Here is a tiny trained network, its code and every weight. The questions are about switching its units off for an input and a class, where a switched-off unit gives its printed mean instead of its output.

import numpy as np


def w(rows, s, z=0):
    codes = np.array(rows[::2]) - 128.0
    scale = np.full(codes.shape[1], s)
    scale[-1] = z or s
    return codes * scale


def norm(h):
    return h / np.sqrt((h * h).mean(-1, keepdims=True) + 1e-5)


def f(y):
    return np.maximum(y, 0)


def log_softmax(a):
    a = a - a.max(-1, keepdims=True)
    return a - np.log(np.exp(a).sum(-1, keepdims=True))


def net(x, mask):
    res = np.array(x, float).reshape(1, 3) / 4 @ E
    u = 0
    for l in range(3):
        y = f(norm(res) @ A[l][:, :-1].T + A[l][:, -1])
        res = res + np.where(mask[u : u + 11], y, B[l][:, -1]) @ B[l][:, :-1]
        u += 11
    return log_softmax(norm(res)[-1] @ U[:, :-1].T + U[:, -1])


A, B = {}, {}
E = w([
[46,248,249,150,129,94],'x0',
[185,230,53,102,197,85],'x1',
[22,53,125,22,175,89],'x2',
],0.0011)
A[0] = w([
[182,101,89,124,190,121,141],'L0N1',
[74,125,198,134,129,87,102],'L0N2',
[186,84,52,113,162,141,122],'L0N3',
[103,78,81,62,156,139,110],'L0N4',
[71,82,130,113,105,163,28],'L0N5',
[147,3,97,133,107,127,29],'L0N6',
[181,67,96,156,68,158,2],'L0N7',
[177,59,83,168,94,150,38],'L0N8',
[111,79,122,143,62,198,120],'L0N9',
[157,59,107,84,42,159,77],'L0N10',
[138,189,142,128,164,86,115],'L0N11',
],0.003,0.0017)
B[0] = w([
[111,77,95,99,49,137,222],'L0N1',
[176,89,108,91,118,200,212],'L0N2',
[80,140,133,92,27,152,249],'L0N3',
[64,125,32,140,101,51,218],'L0N4',
[121,30,110,102,144,175,161],'L0N5',
[100,146,145,187,195,62,205],'L0N6',
[164,209,202,81,179,142,180],'L0N7',
[200,253,213,69,189,163,195],'L0N8',
[146,188,173,203,203,125,200],'L0N9',
[114,175,168,225,212,83,197],'L0N10',
[175,41,124,177,161,103,203],'L0N11',
],0.0024,0.0019)
A[1] = w([
[176,174,142,194,176,98,38],'L1N1',
[87,87,158,93,215,93,108],'L1N2',
[168,141,149,207,37,199,67],'L1N3',
[122,106,183,148,121,191,177],'L1N4',
[62,77,162,63,118,114,43],'L1N5',
[63,129,166,122,203,34,21],'L1N6',
[191,145,90,126,5,192,10],'L1N7',
[225,176,118,134,106,136,104],'L1N8',
[138,171,145,46,156,139,43],'L1N9',
[152,200,135,55,112,125,118],'L1N10',
[63,68,156,48,45,133,118],'L1N11',
],0.0033,0.0013)
B[1] = w([
[185,125,214,18,169,158,238],'L1N1',
[171,135,76,220,94,196,246],'L1N2',
[77,104,93,54,71,13,231],'L1N3',
[115,178,127,54,103,66,221],'L1N4',
[226,177,171,135,170,143,221],'L1N5',
[107,68,45,201,114,197,230],'L1N6',
[64,59,82,251,161,165,196],'L1N7',
[68,95,171,145,193,171,252],'L1N8',
[112,18,58,216,60,143,152],'L1N9',
[99,33,112,178,155,167,198],'L1N10',
[228,214,195,113,200,121,244],'L1N11',
],0.0025,0.0018)
A[2] = w([
[113,164,129,96,4,74,78],'L2N1',
[115,112,125,128,115,128,52],'L2N2',
[69,80,131,167,152,120,150],'L2N3',
[100,162,64,9,88,53,143],'L2N4',
[102,127,145,162,33,78,81],'L2N5',
[122,142,120,124,124,126,2],'L2N6',
[106,89,51,206,149,151,87],'L2N7',
[101,138,139,123,52,108,48],'L2N8',
[162,140,213,92,143,182,142],'L2N9',
[109,133,108,84,56,59,136],'L2N10',
[115,190,191,33,85,120,183],'L2N11',
],0.0039,0.00071)
B[2] = w([
[79,74,46,59,69,132,160],'L2N1',
[118,112,128,116,156,133,130],'L2N2',
[176,133,70,134,117,184,177],'L2N3',
[59,177,244,38,41,43,195],'L2N4',
[69,97,111,5,104,86,147],'L2N5',
[123,124,129,145,133,134,128],'L2N6',
[123,57,76,187,57,208,255],'L2N7',
[110,126,82,82,102,113,143],'L2N8',
[131,206,186,115,184,48,241],'L2N9',
[62,155,153,50,66,63,166],'L2N10',
[169,65,33,199,143,197,209],'L2N11',
],0.0031,0.003)
U = w([
[181,199,223,129,206,103,221],'0',
[138,55,40,210,105,219,129],'1',
[59,129,121,2,25,44,6],'2',
],0.0079,0.0011)

Each question gives the input, the list of numbers given to net, and the class t.
The units are the neurons (one row each of A and B). Each row of codes is followed by its name. A weight is (code - 128) times the scale printed after its matrix; where a second scale follows, it is the last column's (A, B and U).
mask holds one flag per neuron, layer by layer. A switched-off neuron (its flag False) gives its mean, the last column of its row in B, instead of its output. The means were averaged over made-up inputs and are rounded, as every weight is.
A unit's drop is (log p(t) with every unit on - log p(t) with that unit switched off) / (log p(t) with every unit on - log p(t) with every unit switched off).
The circuit of an input: a set's keep is (log p(t) with only the set's units on - log p(t) with every unit switched off) / (log p(t) with every unit on - log p(t) with every unit switched off). Starting from the 12 units with the biggest drops (on a tie, the unit counted first), units are removed one at a time, each time the one whose removal leaves the highest keep (on an exact tie, the one counted first), for as long as the keep stays at least 0.8.
units of the circuit, in order: the units of the circuit, biggest drop first
top k neurons: the k neurons with the biggest drops, biggest first
top k neurons in layer l: the k neurons of layer l with the biggest drops, biggest first
drop of u: that unit's drop, to one decimal
input [3,1,6], class 1: units of the circuit, in order	[L1N6]
input [0,6,1], class 2: units of the circuit, in order	[L0N1; L2N4]
input [1,8,3], class 1: top 2 neurons	[L1N3; L1N4]
input [3,-1,1], class 0: top 2 neurons	[L1N11; L0N9]
input [6,0,-2], class 2: top 2 neurons in layer 1	[L1N3; L1N11]
input [7,1,5], class 1: top 2 neurons in layer 1	[L1N6; L1N9]
input [-6,0,-4], class 0: top 3 neurons in layer 0	[L0N8; L0N10; L0N7]
input [-8,0,-4], class 0: top 2 neurons in layer 1	[L1N1; L1N6]
input [-4,-8,0], class 0: top 2 neurons	[L0N8; L0N9]
input [-8,2,5], class 2: top 2 neurons	[L0N3; L2N4]
input [1,-5,3], class 0: top 3 neurons	[L1N11; L0N2; L1N5]
input [1,-7,-2], class 2: top 2 neurons in layer 1	[L1N3; L1N4]
input [-4,-2,0], class 0: top 3 neurons in layer 0	[L0N8; L0N10; L0N9]
input [4,-1,-8], class 2: top neuron	[L1N3]
input [6,4,4], class 1: drop of L1N6	0.0
input [7,5,1], class 1: drop of L1N6	1.1
input [3,-8,-1], class 2: drop of L1N3	0.1
input [8,2,7], class 1: drop of L1N9	0.1
